Below is a small trained network, with its code and all its weights. Each question gives an input and a target symbol and asks what happens when units are switched off, that is, made to give their printed mean instead of their output.

import numpy as np


def w(rows, s, z=0):
    codes = np.array(rows[::2]) - 128.0
    scale = np.full(codes.shape[1], s)
    scale[-1] = z or s
    return codes * scale


def f(y):
    return y / 2 * (1 + np.tanh(0.7978845608 * (y + 0.044715 * y**3)))


def softmax(a):
    e = np.exp(a - a.max(-1, keepdims=True))
    return e / e.sum(-1, keepdims=True)


def log_softmax(a):
    a = a - a.max(-1, keepdims=True)
    return a - np.log(np.exp(a).sum(-1, keepdims=True))


def net(x, mask):
    ids = ['βδεζηλτ'.index(c) for c in x.split()]
    T = len(ids)
    res = E[ids] + P[:T]
    u = 0
    for l in range(2):
        q, k, v = (res @ M[l].T for M in (Q, K, V))
        z = softmax(np.where(np.tri(T) > 0, q @ k.T / 3**0.5, -1e9)) @ v
        res = res + np.where(mask[u], z, O[l][:, -1]) @ O[l][:, :-1]
        u += 1
        y = f(res @ A[l][:, :-1].T + A[l][:, -1])
        res = res + np.where(mask[u : u + 8], y, B[l][:, -1]) @ B[l][:, :-1]
        u += 8
    return log_softmax(res[-1] @ U[:, :-1].T + U[:, -1])


Q, K, V, O, A, B = {}, {}, {}, {}, {}, {}
E = w([
[138,173,67,127,43],'β',
[80,168,181,120,61],'δ',
[158,113,28,161,127],'ε',
[51,108,115,179,207],'ζ',
[160,38,69,156,224],'η',
[140,116,166,251,239],'λ',
[146,127,159,75,103],'τ',
],0.017)
P = w([
[146,128,91,2,142],'0',
[100,169,153,57,158],'1',
[107,185,128,101,165],'2',
[109,196,104,130,156],'3',
[107,174,104,127,140],'4',
[102,130,113,127,148],'5',
[103,165,115,168,134],'6',
[102,141,108,170,133],'7',
[105,118,118,153,113],'8',
[96,83,128,154,127],'9',
[97,96,142,173,110],'10',
[91,79,137,181,114],'11',
[85,97,143,204,103],'12',
[80,93,133,212,102],'13',
],0.0081)
Q[0] = w([
[249,186,156,100,140],'L0H1',
[45,68,87,185,97],'L0H1',
[97,169,72,134,144],'L0H1',
],0.019)
K[0] = w([
[126,211,106,12,226],'L0H1',
[78,5,132,184,54],'L0H1',
[66,205,75,211,98],'L0H1',
],0.012)
V[0] = w([
[210,144,163,123,68],'L0H1',
[152,184,45,186,148],'L0H1',
[225,228,254,191,194],'L0H1',
],0.0078)
O[0] = w([
[107,214,115,197,245,2],'L0H1',
[143,76,132,48,116,169],'L0H1',
[83,59,254,150,160,112],'L0H1',
],0.0082,0.007)
A[0] = w([
[107,188,122,54,186,178],'L0N1',
[147,115,85,59,118,2],'L0N2',
[68,144,57,223,123,84],'L0N3',
[71,44,120,163,102,130],'L0N4',
[52,138,57,109,105,35],'L0N5',
[254,111,83,192,120,58],'L0N6',
[83,167,107,94,217,49],'L0N7',
[215,78,110,174,220,134],'L0N8',
],0.0099,0.0018)
B[0] = w([
[118,12,96,166,42,128],'L0N1',
[149,127,158,238,117,151],'L0N2',
[105,36,129,88,127,171],'L0N3',
[209,255,160,188,188,254],'L0N4',
[118,171,45,160,145,188],'L0N5',
[95,144,184,15,198,150],'L0N6',
[112,80,163,68,67,129],'L0N7',
[77,137,113,48,38,170],'L0N8',
],0.0094,0.0082)
Q[1] = w([
[134,114,138,164,133],'L1H1',
[68,158,102,135,102],'L1H1',
[148,254,129,112,118],'L1H1',
],0.0097)
K[1] = w([
[98,185,103,153,152],'L1H1',
[185,53,97,101,174],'L1H1',
[253,81,171,183,199],'L1H1',
],0.0063)
V[1] = w([
[97,100,108,103,245],'L1H1',
[119,21,96,144,157],'L1H1',
[229,99,157,33,76],'L1H1',
],0.011)
O[1] = w([
[121,97,67,139,227,153],'L1H1',
[138,80,142,121,181,105],'L1H1',
[186,253,136,100,97,2],'L1H1',
],0.012,0.0059)
A[1] = w([
[170,98,144,96,94,228],'L1N1',
[120,124,168,188,82,28],'L1N2',
[178,35,147,128,86,228],'L1N3',
[170,134,106,162,153,36],'L1N4',
[158,109,173,182,111,232],'L1N5',
[119,86,180,22,143,5],'L1N6',
[126,136,249,118,184,67],'L1N7',
[102,195,104,128,157,195],'L1N8',
],0.012,0.0025)
B[1] = w([
[83,151,201,202,81,146],'L1N1',
[147,77,105,47,226,186],'L1N2',
[123,207,64,183,52,206],'L1N3',
[147,117,88,162,76,180],'L1N4',
[117,179,224,137,203,237],'L1N5',
[185,179,83,188,108,165],'L1N6',
[101,81,75,107,1,253],'L1N7',
[143,94,137,109,95,177],'L1N8',
],0.0098,0.0038)
U = w([
[114,146,81,83,107,110],'β',
[11,210,102,39,190,169],'δ',
[155,92,106,46,174,177],'ε',
[127,110,118,144,182,253],'ζ',
[175,150,125,88,168,74],'η',
[224,1,170,92,91,67],'λ',
[149,165,147,122,154,53],'τ',
],0.0089,0.003)

Each question gives the input, a string of symbols that net reads in full, and the target symbol t.
The units are the heads (3 rows each of Q, K, V and O) and the neurons (one row each of A and B). Each row of codes is followed by its name. A weight is (code - 128) times the scale printed after its matrix; where a second scale follows, it is the last column's (O, A, B and U).
mask holds one flag per unit, layer by layer, with each layer's heads first. A switched-off unit (its flag False) gives its mean, the last column of its rows in O or B, instead of its output. The means were averaged over made-up inputs and are rounded, as every weight is.
A unit's drop is (log p(t) with every unit on - log p(t) with that unit switched off) / (log p(t) with every unit on - log p(t) with every unit switched off).
The circuit of an input: a set's keep is (log p(t) with only the set's units on - log p(t) with every unit switched off) / (log p(t) with every unit on - log p(t) with every unit switched off). Starting from the 12 units with the biggest drops (on a tie, the unit counted first), units are removed one at a time, each time the one whose removal leaves the highest keep (on an exact tie, the one counted first), for as long as the keep stays at least 0.8.
circuit, biggest first: the units of the circuit, biggest drop first
unit that matters most: the unit with the biggest drop
top k neurons: the k neurons with the biggest drops, biggest first
top k neurons in layer l: the k neurons of layer l with the biggest drops, biggest first
drop when u is switched off: that unit's drop, to one decimal
input β β ζ, target β: unit that matters most => L0H1
input δ ζ ζ ζ λ τ ζ ζ δ ζ ζ τ, target ζ: circuit, biggest first => [L0H1 L0N8]
input δ β ζ, target β: top 3 neurons => [L0N1 L1N3 L0N7]
input ζ λ δ δ λ, target δ: circuit, biggest first => [L0N8 L1H1]
input β β λ, target β: top 2 neurons in layer 0 => [L0N4 L0N8]
input τ ζ ε δ δ λ λ ζ, target λ: circuit, biggest first => [L1N7 L0H1]
input τ η λ, target β: top 2 neurons in layer 1 => [L1N7 L1N6]
input ζ λ λ δ, target λ: circuit, biggest first => [L1N7 L0H1]
input δ ε λ λ δ λ λ, target λ: top 3 neurons in layer 0 => [L0N5 L0N4 L0N1]
input ζ δ δ ζ η δ δ η τ ε δ τ ε ε, target ε: top 3 neurons => [L0N6 L0N4 L0N5]
input δ λ λ δ δ δ ζ λ δ δ, target δ: top 2 neurons => [L0N8 L1N5]
input δ δ δ δ ζ β ζ ζ ζ ζ ζ ζ ζ τ, target ζ: circuit, biggest first => [L0N8 L0H1 L1H1 L1N7]
input ζ ε ζ ε δ δ β τ, target τ: circuit, biggest first => [L1H1 L1N1]
input λ δ τ ζ ε δ δ ε, target δ: unit that matters most => L0N6
input ζ ζ ζ ζ λ λ ε λ τ, target τ: top 2 neurons => [L1N3 L1N1]
input ζ ζ ζ δ δ δ λ ζ δ ζ ζ ζ δ, target ζ: drop when L0N3 is switched off => 0.1
input ζ λ λ, target λ: drop when L0N8 is switched off => -0.1
